Here is a tiny trained network, its code and every weight. The questions are about switching its units off for an input and a class, where a switched-off unit gives its printed mean instead of its output.

import numpy as np


def w(rows, s, z=0):
    codes = np.array(rows[::2]) - 128.0
    scale = np.full(codes.shape[1], s)
    scale[-1] = z or s
    return codes * scale


def norm(h):
    return h / np.sqrt((h * h).mean(-1, keepdims=True) + 1e-5)


def f(y):
    return np.maximum(y, 0)


def log_softmax(a):
    a = a - a.max(-1, keepdims=True)
    return a - np.log(np.exp(a).sum(-1, keepdims=True))


def net(x, mask):
    res = np.array(x, float).reshape(1, 7) / 4 @ E
    u = 0
    for l in range(4):
        y = f(norm(res) @ A[l][:, :-1].T + A[l][:, -1])
        res = res + np.where(mask[u : u + 5], y, B[l][:, -1]) @ B[l][:, :-1]
        u += 5
    return log_softmax(norm(res)[-1] @ U[:, :-1].T + U[:, -1])


A, B = {}, {}
E = w([
[119,132,134,124,122,133,130],'x0',
[129,88,183,99,240,248,135],'x1',
[129,127,131,125,126,125,129],'x2',
[129,130,127,128,130,125,131],'x3',
[99,65,71,35,154,96,168],'x4',
[151,59,67,198,80,188,204],'x5',
[132,127,125,126,127,133,118],'x6',
],0.016)
A[0] = w([
[103,56,42,3,147,90,169,140],'L0N1',
[102,65,92,35,175,132,165,13],'L0N2',
[135,80,87,166,93,168,189,154],'L0N3',
[122,107,43,118,37,101,195,90],'L0N4',
[119,50,53,103,91,158,215,1],'L0N5',
],0.025,0.0082)
B[0] = w([
[156,110,172,72,191,15,167,251],'L0N1',
[94,158,88,86,83,252,55,203],'L0N2',
[118,92,154,214,127,177,138,211],'L0N3',
[81,105,106,133,121,41,97,215],'L0N4',
[156,154,215,178,137,135,49,210],'L0N5',
],0.027,0.025)
A[1] = w([
[102,78,98,154,131,93,165,2],'L1N1',
[148,185,91,124,29,4,95,99],'L1N2',
[144,126,76,19,143,110,179,122],'L1N3',
[160,94,46,66,114,23,212,42],'L1N4',
[97,111,50,233,2,52,167,33],'L1N5',
],0.031,0.0039)
B[1] = w([
[93,110,140,116,122,139,102,152],'L1N1',
[171,133,142,155,103,73,220,254],'L1N2',
[31,167,108,88,119,162,85,181],'L1N3',
[191,201,180,74,185,166,170,185],'L1N4',
[75,92,52,118,114,183,2,211],'L1N5',
],0.034,0.024)
A[2] = w([
[180,172,34,154,11,137,232,2],'L2N1',
[198,23,137,145,102,87,252,81],'L2N2',
[158,199,120,67,100,86,240,108],'L2N3',
[150,21,52,246,83,236,227,67],'L2N4',
[82,153,217,117,155,192,147,136],'L2N5',
],0.023,0.0057)
B[2] = w([
[58,48,189,214,177,133,242,191],'L2N1',
[49,57,149,191,98,128,54,198],'L2N2',
[219,213,66,63,130,125,162,230],'L2N3',
[134,250,82,221,38,119,167,219],'L2N4',
[233,117,146,126,102,120,86,252],'L2N5',
],0.021,0.016)
A[3] = w([
[147,35,181,156,190,210,122,41],'L3N1',
[117,33,114,139,135,2,137,39],'L3N2',
[190,77,161,154,112,198,65,159],'L3N3',
[134,150,115,194,90,194,209,2],'L3N4',
[60,112,101,39,169,193,131,91],'L3N5',
],0.036,0.0019)
B[3] = w([
[216,186,94,25,118,96,161,184],'L3N1',
[124,129,147,244,64,208,252,222],'L3N2',
[79,211,77,55,201,134,234,253],'L3N3',
[88,31,233,161,143,27,126,212],'L3N4',
[151,19,16,204,106,160,95,183],'L3N5',
],0.023,0.025)
U = w([
[106,121,166,213,124,93,168,78],'0',
[161,175,125,54,192,119,164,69],'1',
[71,91,63,118,133,201,6,249],'2',
],0.015,0.002)

Each question gives the input, the list of numbers given to net, and the class t.
The units are the neurons (one row each of A and B). Each row of codes is followed by its name. A weight is (code - 128) times the scale printed after its matrix; where a second scale follows, it is the last column's (A, B and U).
mask holds one flag per neuron, layer by layer. A switched-off neuron (its flag False) gives its mean, the last column of its row in B, instead of its output. The means were averaged over made-up inputs and are rounded, as every weight is.
A unit's drop is (log p(t) with every unit on - log p(t) with that unit switched off) / (log p(t) with every unit on - log p(t) with every unit switched off).
The circuit of an input: a set's keep is (log p(t) with only the set's units on - log p(t) with every unit switched off) / (log p(t) with every unit on - log p(t) with every unit switched off). Starting from the 12 units with the biggest drops (on a tie, the unit counted first), units are removed one at a time, each time the one whose removal leaves the highest keep (on an exact tie, the one counted first), for as long as the keep stays at least 0.8.
units of the circuit, in order: the units of the circuit, biggest drop first
unit that matters most: the unit with the biggest drop
k most important neurons: the k neurons with the biggest drops, biggest first
k most important neurons of layer l: the k neurons of layer l with the biggest drops, biggest first
drop of u: that unit's drop, to one decimal
input [8,-6,-6,-1,0,6,4], class 2: units of the circuit, in order => L1N5
input [-2,7,-1,-3,-3,0,0], class 1: 2 most important neurons => L1N2, L0N3
input [-1,8,8,7,0,-1,-6], class 1: 3 most important neurons => L0N1, L1N2, L1N5
input [1,-8,-1,4,2,-2,7], class 1: units of the circuit, in order => L1N4, L0N5
input [-1,2,2,-4,-3,-3,-2], class 1: 3 most important neurons => L0N4, L1N2, L0N3
input [-7,1,-4,-1,6,8,4], class 1: 3 most important neurons => L0N3, L0N5, L1N2
input [6,-2,1,4,-1,7,0], class 2: 2 most important neurons => L0N1, L0N4
input [2,4,-4,-5,1,7,-8], class 1: 2 most important neurons => L0N5, L1N2
input [-3,7,5,-3,2,-3,1], class 2: 2 most important neurons => L0N5, L0N3
input [-6,-7,-4,5,-1,6,-2], class 2: 2 most important neurons => L1N5, L0N1
input [3,3,7,-5,1,-1,-7], class 2: 2 most important neurons => L0N5, L0N3
input [0,-1,4,0,-3,6,3], class 2: 2 most important neurons of layer 0 => L0N1, L0N4
input [-6,8,-6,-2,-3,-5,1], class 1: 2 most important neurons => L1N2, L1N5
input [-1,3,-7,4,8,-3,-7], class 2: unit that matters most => L0N2
input [-3,6,2,-5,-8,-2,-5], class 1: 2 most important neurons => L1N2, L0N3
input [2,-7,6,4,-6,8,2], class 2: drop of L1N5 => 0.6
input [-8,7,-6,3,2,-5,4], class 2: drop of L0N5 => 0.6
input [-1,7,-6,-7,-6,-8,0], class 1: drop of L1N2 => 0.8
